Here is a tiny trained network, its code and every weight. The questions are about switching its units off for an input and a class, where a switched-off unit gives its printed mean instead of its output.

import numpy as np


def w(rows, s, z=0):
    codes = np.array(rows[::2]) - 128.0
    scale = np.full(codes.shape[1], s)
    scale[-1] = z or s
    return codes * scale


def f(y):
    return y / 2 * (1 + np.tanh(0.7978845608 * (y + 0.044715 * y**3)))


def log_softmax(a):
    a = a - a.max(-1, keepdims=True)
    return a - np.log(np.exp(a).sum(-1, keepdims=True))


def net(x, mask):
    res = np.array(x, float).reshape(1, 2) / 4 @ E
    y = f(res @ A[0][:, :-1].T + A[0][:, -1])
    res = res + np.where(mask, y, B[0][:, -1]) @ B[0][:, :-1]
    return log_softmax(res[-1] @ U[:, :-1].T + U[:, -1])


A, B = {}, {}
E = w([
[82,124,177,236,146,116,6,99,107],'x0',
[201,2,164,45,93,171,192,34,113],'x1',
],0.015)
A[0] = w([
[160,46,165,123,92,142,55,60,93,193],'N0',
[95,115,125,48,126,157,189,169,190,183],'N1',
[92,46,175,177,66,121,125,81,75,220],'N2',
[128,78,192,196,105,151,192,91,102,99],'N3',
[105,130,45,56,114,73,187,143,142,185],'N4',
[135,243,105,47,145,128,254,130,202,181],'N5',
[209,51,98,110,55,124,242,120,111,254],'N6',
[143,67,234,80,46,235,145,132,86,102],'N7',
],0.0066,0.0044)
B[0] = w([
[38,96,26,79,247,164,229,38,148,200],'N0',
[215,105,166,130,113,161,184,156,63,187],'N1',
[108,207,82,150,216,166,197,113,254,187],'N2',
[157,92,180,164,106,159,190,144,162,161],'N3',
[153,94,159,138,105,119,139,204,27,186],'N4',
[171,126,132,168,124,128,155,159,69,211],'N5',
[125,33,125,39,172,216,138,165,139,248],'N6',
[124,205,170,85,123,164,154,61,118,207],'N7',
],0.0088,0.018)
U = w([
[29,225,60,119,99,64,84,163,123,255],'0',
[60,88,43,145,140,108,174,124,201,91],'1',
[254,17,143,108,134,154,133,169,50,106],'2',
[214,99,123,69,93,115,60,58,92,14],'3',
[181,116,158,221,49,82,185,173,71,111],'4',
[114,98,149,35,131,234,173,76,153,109],'5',
],0.0088,0.0035)

Each question gives the input, the list of numbers given to net, and the class t.
The units are the neurons (one row each of A and B). Each row of codes is followed by its name. A weight is (code - 128) times the scale printed after its matrix; where a second scale follows, it is the last column's (A, B and U).
mask holds one flag per neuron, in row order. A switched-off neuron (its flag False) gives its mean, the last column of its row in B, instead of its output. The means were averaged over made-up inputs and are rounded, as every weight is.
A unit's drop is (log p(t) with every unit on - log p(t) with that unit switched off) / (log p(t) with every unit on - log p(t) with every unit switched off).
The circuit of an input: a set's keep is (log p(t) with only the set's units on - log p(t) with every unit switched off) / (log p(t) with every unit on - log p(t) with every unit switched off). Starting from all 8 units, units are removed one at a time, each time the one whose removal leaves the highest keep (on an exact tie, the one counted first), for as long as the keep stays at least 0.8.
circuit, biggest first: the units of the circuit, biggest drop first
unit that matters most: the unit with the biggest drop
top k neurons: the k neurons with the biggest drops, biggest first
drop of u: that unit's drop, to one decimal
input [-2,-6], class 0: unit that matters most => N1
input [2,0], class 1: top 2 neurons => N6; N7
input [1,0], class 1: circuit, biggest first => N6; N1
input [-4,-8], class 4: top 2 neurons => N5; N0
input [3,1], class 1: circuit, biggest first => N6; N7; N1
input [0,-2], class 0: circuit, biggest first => N6; N1
input [-4,-4], class 4: circuit, biggest first => N6; N0
input [-1,-5], class 0: top 2 neurons => N1; N6
input [-5,-8], class 4: top 2 neurons => N6; N5
input [2,-3], class 0: drop of N6 => 0.1
input [-5,-1], class 2: drop of N4 => 0.0
input [5,-2], class 0: drop of N6 => 0.3
